Below is a small trained network, with its code and all its weights. Each question gives an input and a class and asks what happens when units are switched off, that is, made to give their printed mean instead of their output.

import numpy as np


def w(rows, s, z=0):
    codes = np.array(rows[::2]) - 128.0
    scale = np.full(codes.shape[1], s)
    scale[-1] = z or s
    return codes * scale


def f(y):
    return y / 2 * (1 + np.tanh(0.7978845608 * (y + 0.044715 * y**3)))


def log_softmax(a):
    a = a - a.max(-1, keepdims=True)
    return a - np.log(np.exp(a).sum(-1, keepdims=True))


def net(x, mask):
    res = np.array(x, float).reshape(1, 8) / 4 @ E
    y = f(res @ A[0][:, :-1].T + A[0][:, -1])
    res = res + np.where(mask, y, B[0][:, -1]) @ B[0][:, :-1]
    return log_softmax(res[-1] @ U[:, :-1].T + U[:, -1])


A, B = {}, {}
E = w([
[117,134,127,127,142,122,121,125,134,133,136,128],'x0',
[89,108,163,98,104,213,42,157,143,127,117,189],'x1',
[119,60,111,121,89,67,136,158,107,97,191,199],'x2',
[75,195,196,138,86,122,141,110,50,212,147,157],'x3',
[68,94,66,75,67,107,78,53,124,132,71,105],'x4',
[133,130,127,122,120,126,125,141,125,122,125,122],'x5',
[105,93,141,255,94,120,63,118,130,143,146,82],'x6',
[114,132,130,127,126,128,131,132,127,117,133,119],'x7',
],0.0087)
A[0] = w([
[116,88,156,234,118,112,62,122,116,123,134,86,58],'n0',
[105,106,171,108,117,213,67,150,152,123,125,180,56],'n1',
[171,134,166,150,177,163,140,170,149,107,179,136,68],'n2',
[155,144,181,170,154,145,162,172,121,127,158,144,79],'n3',
[159,83,79,136,157,126,117,155,254,52,104,117,4],'n4',
[115,64,118,137,107,74,130,147,113,89,182,188,55],'n5',
[128,166,145,144,158,190,123,112,168,128,90,52,70],'n6',
],0.0079,0.004)
B[0] = w([
[170,132,140,34,220,139,136,172,62,37,45,219,251],'n0',
[185,110,94,250,199,24,237,108,87,101,124,1,221],'n1',
[86,59,108,91,102,151,75,34,117,136,41,88,216],'n2',
[93,76,100,88,46,102,55,56,98,98,86,85,215],'n3',
[65,162,233,169,40,94,166,170,62,224,78,175,254],'n4',
[180,214,21,131,126,233,109,144,103,250,198,90,222],'n5',
[174,180,64,145,113,195,106,161,116,185,194,136,194],'n6',
],0.0083,0.0055)
U = w([
[53,172,252,166,67,111,145,164,87,191,126,176,85],'0',
[164,179,46,137,130,231,95,164,130,177,182,122,56],'1',
[160,109,93,195,187,14,211,118,125,93,142,38,67],'2',
[66,45,87,83,70,135,47,48,141,102,83,99,77],'3',
[153,145,145,26,218,152,151,177,106,53,89,227,87],'4',
[117,131,147,138,123,135,118,148,165,105,153,142,254],'5',
[115,125,150,133,125,134,113,145,168,115,145,142,242],'6',
],0.012,0.013)

Each question gives the input, the list of numbers given to net, and the class t.
The units are the neurons (one row each of A and B). Each row of codes is followed by its name. A weight is (code - 128) times the scale printed after its matrix; where a second scale follows, it is the last column's (A, B and U).
mask holds one flag per neuron, in row order. A switched-off neuron (its flag False) gives its mean, the last column of its row in B, instead of its output. The means were averaged over made-up inputs and are rounded, as every weight is.
A unit's drop is (log p(t) with every unit on - log p(t) with that unit switched off) / (log p(t) with every unit on - log p(t) with every unit switched off).
The circuit of an input: a set's keep is (log p(t) with only the set's units on - log p(t) with every unit switched off) / (log p(t) with every unit on - log p(t) with every unit switched off). Starting from all 7 units, units are removed one at a time, each time the one whose removal leaves the highest keep (on an exact tie, the one counted first), for as long as the keep stays at least 0.8.
units of the circuit, in order: the units of the circuit, biggest drop first
unit that matters most: the unit with the biggest drop
top k neurons: the k neurons with the biggest drops, biggest first
drop when u is switched off: that unit's drop, to one decimal
input [8,-6,7,1,-8,4,-1,-8], class 3: unit that matters most -> n3
input [-1,-2,8,-4,2,-1,-6,1], class 1: top 2 neurons -> (n5 n0)
input [6,-5,6,-5,-4,-8,-5,5], class 6: units of the circuit, in order -> (n1 n0)
input [-8,-2,-1,-4,-2,-8,-4,2], class 5: units of the circuit, in order -> (n0 n1)
input [5,-6,8,2,-4,2,2,-5], class 1: top 2 neurons -> (n5 n1)
input [1,3,-4,-5,-1,7,-5,-6], class 6: top 2 neurons -> (n0 n5)
input [0,1,-2,0,4,4,6,0], class 4: units of the circuit, in order -> (n0 n3)
input [-1,8,2,5,-7,-3,-3,0], class 2: top 2 neurons -> (n1 n4)
input [3,0,-7,2,-6,2,0,5], class 1: top 2 neurons -> (n6 n4)
input [2,5,4,3,1,0,6,0], class 4: top 2 neurons -> (n0 n4)
input [-5,-4,-4,1,-1,8,4,-6], class 6: top 3 neurons -> (n1 n5 n4)
input [-6,-5,3,-6,4,4,-4,8], class 0: top 2 neurons -> (n4 n1)
input [8,6,-7,-7,6,-2,-1,-7], class 5: top 2 neurons -> (n5 n4)
input [-2,-5,-6,-3,6,0,-1,-4], class 1: unit that matters most -> n6
input [0,-4,2,-4,2,-6,-3,5], class 6: top 3 neurons -> (n1 n0 n4)
input [4,1,-7,4,1,-7,0,3], class 1: top 2 neurons -> (n6 n4)
input [3,6,-1,1,-8,2,-6,6], class 3: units of the circuit, in order -> (n2 n3)
input [-6,-5,-8,-3,-7,5,0,4], class 1: top 2 neurons -> (n6 n1)
input [2,4,-1,-4,-3,1,-2,8], class 0: units of the circuit, in order -> (n4 n0)
input [-7,-5,-1,-1,2,4,2,2], class 5: units of the circuit, in order -> (n1)
input [7,5,1,5,5,-4,-4,2], class 5: units of the circuit, in order -> (n4 n2 n1)
input [-6,1,7,-8,5,4,0,8], class 0: drop when n4 is switched off -> 0.9
input [5,4,2,2,3,-1,-2,0], class 5: drop when n4 is switched off -> 0.8
input [-2,-7,7,-1,-3,3,2,3], class 1: drop when n5 is switched off -> 0.8
